Below are the code and all the weights of a small trained network. Each question names an input and a target symbol and asks about switching units off, where a switched-off unit gives its printed mean instead of its output.

import numpy as np


def w(rows, s, z=0):
    codes = np.array(rows[::2]) - 128.0
    scale = np.full(codes.shape[1], s)
    scale[-1] = z or s
    return codes * scale


def f(y):
    return np.maximum(y, 0)


def softmax(a):
    e = np.exp(a - a.max(-1, keepdims=True))
    return e / e.sum(-1, keepdims=True)


def log_softmax(a):
    a = a - a.max(-1, keepdims=True)
    return a - np.log(np.exp(a).sum(-1, keepdims=True))


def net(x, mask):
    ids = ['αγδεζθμξπφω'.index(c) for c in x.split()]
    T = len(ids)
    res = E[ids] + P[:T]
    q, k, v = (res @ M[0].T for M in (Q, K, V))
    z = softmax(np.where(np.tri(T) > 0, q @ k.T / 3**0.5, -1e9)) @ v
    res = res + np.where(mask[0], z, O[0][:, -1]) @ O[0][:, :-1]
    y = f(res @ A[0][:, :-1].T + A[0][:, -1])
    res = res + np.where(mask[1:17], y, B[0][:, -1]) @ B[0][:, :-1]
    return log_softmax(res[-1] @ U[:, :-1].T + U[:, -1])


Q, K, V, O, A, B = {}, {}, {}, {}, {}, {}
E = w([
[88,152,145,100],'α',
[45,197,182,78],'γ',
[178,131,202,111],'δ',
[178,216,31,97],'ε',
[49,160,93,88],'ζ',
[81,108,12,96],'θ',
[24,165,50,72],'μ',
[197,64,113,142],'ξ',
[159,182,254,86],'π',
[153,116,143,111],'φ',
[236,94,236,147],'ω',
],0.0093)
P = w([
[96,57,196,137],'0',
[153,198,88,143],'1',
[66,68,148,219],'2',
[214,127,84,52],'3',
[27,213,150,165],'4',
[175,51,39,160],'5',
[113,188,170,65],'6',
[150,130,51,204],'7',
[143,102,158,76],'8',
[135,210,45,219],'9',
[144,61,188,95],'10',
[144,250,15,225],'11',
[110,24,183,90],'12',
[223,200,100,155],'13',
],0.012)
Q[0] = w([
[162,249,72,224],'head 0',
[40,131,184,147],'head 0',
[84,67,124,188],'head 0',
],0.013)
K[0] = w([
[103,37,168,11],'head 0',
[175,143,95,93],'head 0',
[135,192,139,114],'head 0',
],0.012)
V[0] = w([
[27,222,159,71],'head 0',
[247,104,149,166],'head 0',
[58,66,30,150],'head 0',
],0.011)
O[0] = w([
[149,231,207,73,254],'head 0',
[175,50,98,121,66],'head 0',
[88,142,144,250,37],'head 0',
],0.015,0.0018)
A[0] = w([
[111,133,84,80,148],'neuron 0',
[165,169,141,155,200],'neuron 1',
[93,171,114,194,165],'neuron 2',
[169,131,60,96,132],'neuron 3',
[185,107,150,159,129],'neuron 4',
[107,116,183,76,140],'neuron 5',
[119,67,214,143,142],'neuron 6',
[141,164,118,101,84],'neuron 7',
[116,89,110,155,80],'neuron 8',
[94,81,114,254,222],'neuron 9',
[192,138,121,137,200],'neuron 10',
[103,164,161,133,120],'neuron 11',
[135,99,166,111,124],'neuron 12',
[128,92,105,138,2],'neuron 13',
[83,99,107,179,134],'neuron 14',
[102,182,84,61,171],'neuron 15',
],0.011,0.0048)
B[0] = w([
[158,114,185,121,188],'neuron 0',
[48,73,102,109,216],'neuron 1',
[112,59,173,200,210],'neuron 2',
[106,94,167,148,205],'neuron 3',
[80,162,118,94,158],'neuron 4',
[154,164,102,121,205],'neuron 5',
[94,146,69,98,179],'neuron 6',
[101,173,130,114,182],'neuron 7',
[156,150,189,152,152],'neuron 8',
[217,187,54,141,208],'neuron 9',
[85,107,129,136,193],'neuron 10',
[91,139,131,109,210],'neuron 11',
[122,113,125,155,160],'neuron 12',
[144,116,253,207,144],'neuron 13',
[216,151,90,99,163],'neuron 14',
[147,106,170,133,254],'neuron 15',
],0.0075,0.0091)
U = w([
[86,139,81,117,172],'α',
[129,227,85,84,7],'γ',
[101,64,58,75,97],'δ',
[148,117,120,147,252],'ε',
[88,116,153,173,88],'ζ',
[127,152,81,227,145],'θ',
[114,102,206,219,28],'μ',
[220,112,95,170,74],'ξ',
[225,126,165,69,165],'π',
[79,87,14,115,238],'φ',
[132,3,147,156,156],'ω',
],0.0065,0.0019)

Each question gives the input, a string of symbols that net reads in full, and the target symbol t.
The units are the heads (3 rows each of Q, K, V and O) and the neurons (one row each of A and B). Each row of codes is followed by its name. A weight is (code - 128) times the scale printed after its matrix; where a second scale follows, it is the last column's (O, A, B and U).
mask holds one flag per unit, heads first, then neurons. A switched-off unit (its flag False) gives its mean, the last column of its rows in O or B, instead of its output. The means were averaged over made-up inputs and are rounded, as every weight is.
A unit's drop is (log p(t) with every unit on - log p(t) with that unit switched off) / (log p(t) with every unit on - log p(t) with every unit switched off).
The circuit of an input: a set's keep is (log p(t) with only the set's units on - log p(t) with every unit switched off) / (log p(t) with every unit on - log p(t) with every unit switched off). Starting from the 12 units with the biggest drops (on a tie, the unit counted first), units are removed one at a time, each time the one whose removal leaves the highest keep (on an exact tie, the one counted first), for as long as the keep stays at least 0.8.
circuit, biggest first: the units of the circuit, biggest drop first
k most important neurons: the k neurons with the biggest drops, biggest first
drop of u: that unit's drop, to one decimal
input μ γ δ γ θ π α ε θ α ζ ζ, target μ: circuit, biggest first	neuron 2; head 0
input π θ θ γ ξ δ γ π π γ, target π: circuit, biggest first	head 0; neuron 15
input ω μ θ ζ, target θ: circuit, biggest first	head 0; neuron 9
input φ ω δ, target ω: 2 most important neurons	neuron 13; neuron 3
input π ξ π μ ξ ζ ε, target π: circuit, biggest first	head 0; neuron 15
input θ α ω ξ ξ, target ξ: circuit, biggest first	head 0; neuron 9; neuron 14
input π ξ μ α θ μ ω γ ζ α α π ω ξ, target ω: circuit, biggest first	head 0; neuron 3
input μ π γ μ δ μ ε ξ, target μ: circuit, biggest first	head 0; neuron 2
input ε ε ω θ, target ω: 2 most important neurons	neuron 3; neuron 13
input ε μ ω π α α γ ω ε π π γ δ, target γ: circuit, biggest first	head 0; neuron 5; neuron 6
input ω ε γ γ ε θ π θ π ζ, target π: circuit, biggest first	head 0; neuron 0
input γ ξ μ, target ξ: most important neuron	neuron 9
input ω δ φ α μ π ω φ, target ω: 2 most important neurons	neuron 3; neuron 9
input γ π ε θ ζ ξ ω π ε ω ξ ω θ, target ω: 2 most important neurons	neuron 13; neuron 3
input φ ξ γ π π ω π γ θ π ξ, target π: most important neuron	neuron 1
input α ξ π, target ξ: drop of neuron 9	0.4
input δ π θ, target π: drop of head 0	0.7
input ζ δ ω ω φ ξ ζ ω θ θ α, target θ: drop of head 0	1.0
